Below are the code and all the weights of a small trained network. Each question names an input and a target symbol and asks about switching units off, where a switched-off unit gives its printed mean instead of its output.

import numpy as np


def w(rows, s, z=0):
    codes = np.array(rows[::2]) - 128.0
    scale = np.full(codes.shape[1], s)
    scale[-1] = z or s
    return codes * scale


def softmax(a):
    e = np.exp(a - a.max(-1, keepdims=True))
    return e / e.sum(-1, keepdims=True)


def log_softmax(a):
    a = a - a.max(-1, keepdims=True)
    return a - np.log(np.exp(a).sum(-1, keepdims=True))


def net(x, mask):
    ids = ['ΓΔΘηξσω'.index(c) for c in x.split()]
    T = len(ids)
    res = E[ids] + P[:T]
    u = 0
    for l in range(3):
        r = res
        for j in range(3):
            rows = slice(3 * j, 3 * j + 3)
            q, k, v = (r @ M[l][rows].T for M in (Q, K, V))
            z = softmax(np.where(np.tri(T) > 0, q @ k.T / 3**0.5, -1e9)) @ v
            o = O[l][rows]
            res = res + np.where(mask[u + j], z, o[:, -1]) @ o[:, :-1]
        u += 3
    return log_softmax(res[-1] @ U[:, :-1].T + U[:, -1])


Q, K, V, O = {}, {}, {}, {}
E = w([
[70,171,85],'Γ',
[255,178,96],'Δ',
[127,163,85],'Θ',
[85,145,144],'η',
[78,159,137],'ξ',
[133,134,142],'σ',
[65,134,144],'ω',
],0.012)
P = w([
[110,100,140],'0',
[96,142,193],'1',
[100,105,101],'2',
[81,195,169],'3',
[122,109,166],'4',
[103,108,71],'5',
[87,222,151],'6',
[117,106,159],'7',
[106,113,36],'8',
[69,254,120],'9',
[123,110,151],'10',
[113,99,37],'11',
],0.019)
Q[0] = w([
[144,148,105],'0.h0',
[86,144,182],'0.h0',
[39,77,118],'0.h0',
[127,56,117],'0.h1',
[71,121,60],'0.h1',
[108,173,65],'0.h1',
[96,136,21],'0.h2',
[172,108,81],'0.h2',
[105,127,249],'0.h2',
],0.013)
K[0] = w([
[188,144,183],'0.h0',
[159,150,79],'0.h0',
[102,68,62],'0.h0',
[144,84,179],'0.h1',
[131,108,67],'0.h1',
[74,141,9],'0.h1',
[155,52,184],'0.h2',
[178,161,208],'0.h2',
[93,145,85],'0.h2',
],0.012)
V[0] = w([
[173,59,113],'0.h0',
[149,165,224],'0.h0',
[113,229,138],'0.h0',
[137,2,158],'0.h1',
[159,160,173],'0.h1',
[126,176,123],'0.h1',
[125,102,98],'0.h2',
[151,218,121],'0.h2',
[121,128,69],'0.h2',
],0.008)
O[0] = w([
[253,169,131,42],'0.h0',
[52,154,115,190],'0.h0',
[79,129,140,244],'0.h0',
[184,50,22,4],'0.h1',
[88,75,197,109],'0.h1',
[100,132,138,170],'0.h1',
[169,111,114,99],'0.h2',
[37,116,90,187],'0.h2',
[117,137,82,107],'0.h2',
],0.0057,0.0036)
Q[1] = w([
[167,36,223],'1.h0',
[249,73,148],'1.h0',
[35,86,209],'1.h0',
[125,181,118],'1.h1',
[100,102,129],'1.h1',
[71,95,84],'1.h1',
[92,208,153],'1.h2',
[104,145,153],'1.h2',
[205,102,171],'1.h2',
],0.014)
K[1] = w([
[247,251,65],'1.h0',
[178,136,172],'1.h0',
[112,181,66],'1.h0',
[151,182,99],'1.h1',
[166,140,159],'1.h1',
[109,156,169],'1.h1',
[201,57,47],'1.h2',
[133,112,124],'1.h2',
[106,122,222],'1.h2',
],0.016)
V[1] = w([
[189,127,105],'1.h0',
[127,119,132],'1.h0',
[191,184,144],'1.h0',
[104,174,208],'1.h1',
[106,158,58],'1.h1',
[100,139,252],'1.h1',
[86,184,189],'1.h2',
[208,1,110],'1.h2',
[150,94,159],'1.h2',
],0.01)
O[1] = w([
[159,173,180,48],'1.h0',
[127,136,122,127],'1.h0',
[145,148,210,86],'1.h0',
[188,152,91,254],'1.h1',
[172,72,254,148],'1.h1',
[200,162,73,238],'1.h1',
[161,177,82,101],'1.h2',
[159,90,144,91],'1.h2',
[173,143,138,88],'1.h2',
],0.0085,0.0068)
Q[2] = w([
[146,106,179],'2.h0',
[11,186,127],'2.h0',
[83,85,61],'2.h0',
[198,116,57],'2.h1',
[175,111,130],'2.h1',
[33,175,95],'2.h1',
[186,4,23],'2.h2',
[222,135,172],'2.h2',
[61,118,10],'2.h2',
],0.012)
K[2] = w([
[143,142,170],'2.h0',
[99,29,150],'2.h0',
[119,119,90],'2.h0',
[126,129,89],'2.h1',
[141,196,114],'2.h1',
[162,25,134],'2.h1',
[98,249,107],'2.h2',
[183,110,123],'2.h2',
[75,215,168],'2.h2',
],0.019)
V[2] = w([
[196,183,93],'2.h0',
[54,236,112],'2.h0',
[193,208,87],'2.h0',
[102,188,168],'2.h1',
[200,83,141],'2.h1',
[8,99,104],'2.h1',
[186,113,93],'2.h2',
[24,160,219],'2.h2',
[186,165,95],'2.h2',
],0.016)
O[2] = w([
[64,230,155,219],'2.h0',
[179,131,228,208],'2.h0',
[79,226,174,241],'2.h0',
[162,122,216,77],'2.h1',
[220,177,51,116],'2.h1',
[35,46,124,128],'2.h1',
[26,245,135,67],'2.h2',
[217,56,111,254],'2.h2',
[106,206,95,134],'2.h2',
],0.011,0.0077)
U = w([
[90,175,24,1],'Γ',
[189,108,110,138],'Δ',
[75,139,102,94],'Θ',
[80,161,118,148],'η',
[152,112,179,169],'ξ',
[111,157,255,228],'σ',
[155,205,91,94],'ω',
],0.0071,0.0056)

Each question gives the input, a string of symbols that net reads in full, and the target symbol t.
The units are the heads (3 rows each of Q, K, V and O). Each row of codes is followed by its name. A weight is (code - 128) times the scale printed after its matrix; where a second scale follows, it is the last column's (O and U).
mask holds one flag per head, layer by layer. A switched-off head (its flag False) gives its mean, the last column of its rows in O, instead of its output. The means were averaged over made-up inputs and are rounded, as every weight is.
A unit's drop is (log p(t) with every unit on - log p(t) with that unit switched off) / (log p(t) with every unit on - log p(t) with every unit switched off).
The circuit of an input: a set's keep is (log p(t) with only the set's units on - log p(t) with every unit switched off) / (log p(t) with every unit on - log p(t) with every unit switched off). Starting from all 9 units, units are removed one at a time, each time the one whose removal leaves the highest keep (on an exact tie, the one counted first), for as long as the keep stays at least 0.8.
units of the circuit, in order: the units of the circuit, biggest drop first
most important unit: the unit with the biggest drop
heads that matter: for each layer, one digit per head in row order, 1 if its drop is at least 0.15 and else 0, layers parted by /
input Δ Δ ω Δ Δ σ Δ Δ, target σ: most important unit => 2.h1
input ω ω ξ σ Δ Γ Δ Δ Δ ω, target Θ: units of the circuit, in order => 2.h1, 1.h0
input Δ Δ Θ, target Δ: units of the circuit, in order => 2.h2, 1.h1, 0.h0, 0.h1
input Δ Θ σ ω, target ω: units of the circuit, in order => 2.h1, 0.h0, 1.h2
input Δ Δ ξ ξ, target ω: units of the circuit, in order => 2.h1, 0.h0
input Θ Δ Δ Δ η η, target Δ: units of the circuit, in order => 2.h2, 0.h1, 1.h1
input Γ Γ σ Θ ξ Γ η Θ ω ω, target ξ: units of the circuit, in order => 2.h0, 1.h1, 2.h1
input Δ σ η Δ Δ ω ω, target ω: heads that matter => 110 / 101 / 010
input σ σ Δ Γ, target Γ: units of the circuit, in order => 0.h1, 2.h0, 1.h2, 2.h1
input Γ Δ Θ, target σ: units of the circuit, in order => 2.h0, 1.h2
input η σ Δ ω η ξ, target Δ: heads that matter => 110 / 000 / 001
input σ Δ ω Δ Δ Γ Θ ω η σ, target Γ: units of the circuit, in order => 0.h1, 1.h2, 2.h0, 2.h1
input ω Δ Δ Θ Δ Δ Δ ω Δ, target Δ: heads that matter => 010 / 011 / 001
input σ Θ Δ σ Δ σ Θ Δ σ η, target Γ: most important unit => 0.h1
input Δ Δ σ, target Δ: units of the circuit, in order => 1.h1, 2.h2, 0.h0, 0.h1
input Δ σ Δ, target Δ: heads that matter => 100 / 110 / 001
input Δ η Δ σ, target ω: heads that matter => 110 / 101 / 111
input ω Δ σ η, target Θ: heads that matter => 010 / 010 / 111
input Δ σ σ η Δ Δ Γ, target ω: heads that matter => 100 / 101 / 010
input σ Θ Γ ω Γ, target Δ: heads that matter => 010 / 000 / 001
